Below are the code and all the weights of a small trained network. Each question names an input and a class and asks about switching units off, where a switched-off unit gives its printed mean instead of its output.

import numpy as np


def w(rows, s, z=0):
    codes = np.array(rows[::2]) - 128.0
    scale = np.full(codes.shape[1], s)
    scale[-1] = z or s
    return codes * scale


def f(y):
    return np.maximum(y, 0)


def log_softmax(a):
    a = a - a.max(-1, keepdims=True)
    return a - np.log(np.exp(a).sum(-1, keepdims=True))


def net(x, mask):
    res = np.array(x, float).reshape(1, 8) / 4 @ E
    y = f(res @ A[0][:, :-1].T + A[0][:, -1])
    res = res + np.where(mask, y, B[0][:, -1]) @ B[0][:, :-1]
    return log_softmax(res[-1] @ U[:, :-1].T + U[:, -1])


A, B = {}, {}
E = w([
[66,254,126,104,158],'x0',
[112,105,197,73,23],'x1',
[127,127,130,128,126],'x2',
[54,76,48,31,191],'x3',
[127,129,126,130,128],'x4',
[102,111,202,136,193],'x5',
[228,161,153,14,173],'x6',
[128,129,126,129,131],'x7',
],0.0085)
A[0] = w([
[182,64,90,149,109,83],'n0',
[186,115,55,130,69,142],'n1',
[133,73,156,88,58,169],'n2',
[161,50,107,148,115,43],'n3',
[53,100,158,155,99,115],'n4',
[131,115,173,104,165,120],'n5',
[192,138,74,138,197,115],'n6',
[185,134,134,160,107,100],'n7',
[173,176,70,121,79,99],'n8',
[189,131,89,174,157,156],'n9',
[163,151,155,60,127,72],'n10',
[116,113,77,207,181,128],'n11',
[146,150,46,113,80,200],'n12',
[92,132,154,83,71,254],'n13',
[150,127,137,92,148,49],'n14',
[101,105,249,146,182,178],'n15',
[184,153,88,146,76,149],'n16',
[58,98,143,186,102,70],'n17',
[146,166,170,159,118,62],'n18',
[99,94,207,73,100,94],'n19',
[158,169,179,134,107,128],'n20',
[200,161,162,188,108,82],'n21',
[87,126,134,175,116,69],'n22',
[189,146,131,105,128,65],'n23',
[34,229,129,157,116,88],'n24',
[110,205,118,93,113,168],'n25',
[70,79,121,49,129,120],'n26',
[145,4,188,132,171,118],'n27',
[189,137,155,110,167,82],'n28',
[146,153,134,86,84,196],'n29',
[110,78,84,103,158,164],'n30',
[176,103,178,184,120,119],'n31',
[220,126,155,63,147,54],'n32',
[174,79,57,130,75,131],'n33',
[106,221,102,93,115,55],'n34',
[225,170,170,48,166,71],'n35',
[149,184,218,187,129,97],'n36',
[151,137,97,154,166,64],'n37',
[88,109,111,183,112,64],'n38',
[124,124,126,161,194,153],'n39',
[131,107,128,146,166,108],'n40',
[67,208,143,106,132,59],'n41',
[114,64,86,79,157,85],'n42',
],0.012,0.0098)
B[0] = w([
[139,133,241,2,116,178],'n0',
[116,123,151,155,196,194],'n1',
[179,187,107,121,136,218],'n2',
[119,87,207,50,75,164],'n3',
[213,64,61,138,89,187],'n4',
[141,108,96,176,171,157],'n5',
[232,165,132,115,75,181],'n6',
[54,162,135,124,95,165],'n7',
[94,102,135,155,184,161],'n8',
[168,191,151,130,101,190],'n9',
[146,71,74,138,75,164],'n10',
[212,144,112,112,84,198],'n11',
[116,102,125,235,210,209],'n12',
[245,196,113,223,133,245],'n13',
[95,79,85,124,106,138],'n14',
[156,143,119,237,246,214],'n15',
[72,152,111,171,187,185],'n16',
[138,56,44,97,80,183],'n17',
[27,117,128,66,97,154],'n18',
[185,172,118,140,67,180],'n19',
[99,160,122,126,125,180],'n20',
[38,149,75,59,87,189],'n21',
[114,17,68,143,107,157],'n22',
[105,92,91,92,107,149],'n23',
[176,74,197,58,140,196],'n24',
[140,98,242,123,142,191],'n25',
[37,207,89,92,108,198],'n26',
[134,141,227,66,194,210],'n27',
[130,54,70,117,101,159],'n28',
[141,145,106,186,133,199],'n29',
[66,209,124,141,129,201],'n30',
[21,186,134,92,134,193],'n31',
[130,55,83,114,101,181],'n32',
[136,115,210,135,182,198],'n33',
[93,59,212,78,119,161],'n34',
[134,20,77,139,114,203],'n35',
[44,160,100,111,123,201],'n36',
[180,151,105,65,17,142],'n37',
[149,26,93,95,103,164],'n38',
[199,169,118,144,98,177],'n39',
[125,149,127,151,121,144],'n40',
[108,98,212,65,71,163],'n41',
[48,175,108,74,111,182],'n42',
],0.0062,0.012)
U = w([
[113,3,65,107,78,85],'0',
[117,120,137,135,121,247],'1',
[107,80,231,77,109,74],'2',
[37,167,90,90,95,66],'3',
[128,119,132,142,128,209],'4',
[185,169,117,133,63,55],'5',
[101,92,133,177,199,127],'6',
],0.014)

Each question gives the input, the list of numbers given to net, and the class t.
The units are the neurons (one row each of A and B). Each row of codes is followed by its name. A weight is (code - 128) times the scale printed after its matrix; where a second scale follows, it is the last column's (A, B and U).
mask holds one flag per neuron, in row order. A switched-off neuron (its flag False) gives its mean, the last column of its row in B, instead of its output. The means were averaged over made-up inputs and are rounded, as every weight is.
A unit's drop is (log p(t) with every unit on - log p(t) with that unit switched off) / (log p(t) with every unit on - log p(t) with every unit switched off).
The circuit of an input: a set's keep is (log p(t) with only the set's units on - log p(t) with every unit switched off) / (log p(t) with every unit on - log p(t) with every unit switched off). Starting from the 12 units with the biggest drops (on a tie, the unit counted first), units are removed one at a time, each time the one whose removal leaves the highest keep (on an exact tie, the one counted first), for as long as the keep stays at least 0.8.
units of the circuit, in order: the units of the circuit, biggest drop first
unit that matters most: the unit with the biggest drop
top k neurons: the k neurons with the biggest drops, biggest first
drop when u is switched off: that unit's drop, to one decimal
input [3,7,-1,-4,4,-6,-8,-4], class 0: unit that matters most	n17
input [-5,6,-3,0,6,-8,7,2], class 6: units of the circuit, in order	n1, n12, n16
input [-5,-1,-4,-5,7,1,-6,3], class 0: units of the circuit, in order	n17, n38
input [-8,5,-1,8,-1,6,-6,-7], class 2: top 2 neurons	n27, n3
input [5,4,-7,-8,8,1,1,3], class 3: units of the circuit, in order	n36, n21
input [-6,2,8,-6,-6,5,8,-2], class 0: top 2 neurons	n35, n32
input [7,0,4,0,7,-8,6,5], class 6: top 2 neurons	n12, n8
input [-8,8,3,1,5,-2,-6,-1], class 2: top 2 neurons	n27, n0
input [8,-2,-8,-5,0,3,8,7], class 0: units of the circuit, in order	n35, n28, n32
input [1,-6,-5,4,-3,7,-2,8], class 4: units of the circuit, in order	n11, n39
input [-2,-1,-4,7,-7,7,-4,-7], class 3: top 4 neurons	n26, n42, n30, n12
input [5,-2,2,-8,-8,-7,4,2], class 3: units of the circuit, in order	n21, n36
input [-6,4,4,7,-5,-7,-3,-4], class 3: top 4 neurons	n26, n42, n30, n15
input [5,-3,-5,2,1,-8,-6,5], class 6: units of the circuit, in order	n12
input [0,-6,-6,2,7,6,6,-1], class 0: units of the circuit, in order	n35, n28
input [-7,3,-7,7,-6,8,5,-5], class 6: top 2 neurons	n15, n5
input [-4,6,-4,4,-4,-7,2,6], class 6: units of the circuit, in order	n12, n1, n33
input [-2,-6,-6,3,7,-8,-2,1], class 6: top 3 neurons	n12, n1, n33
input [7,-7,0,-4,-1,5,-5,0], class 2: units of the circuit, in order	n24, n41
input [-1,5,-6,8,-5,-1,5,-2], class 3: top 2 neurons	n26, n42
input [-1,1,3,-5,3,6,5,4], class 6: units of the circuit, in order	n15
input [-2,-7,-4,-3,8,6,-3,-2], class 5: top 2 neurons	n11, n39
input [-4,-8,2,1,-4,8,5,-4], class 5: top 2 neurons	n6, n39
input [7,-1,2,-8,6,-1,1,-4], class 3: top 2 neurons	n36, n21
input [1,4,-4,8,-7,8,-2,5], class 3: top 2 neurons	n26, n42
input [-4,7,-1,-1,6,5,-8,-5], class 0: top 2 neurons	n17, n4
input [-5,-6,2,5,-7,-1,-5,-2], class 5: unit that matters most	n11
input [3,-2,-5,-1,5,2,5,4], class 0: drop when n33 is switched off	0.1
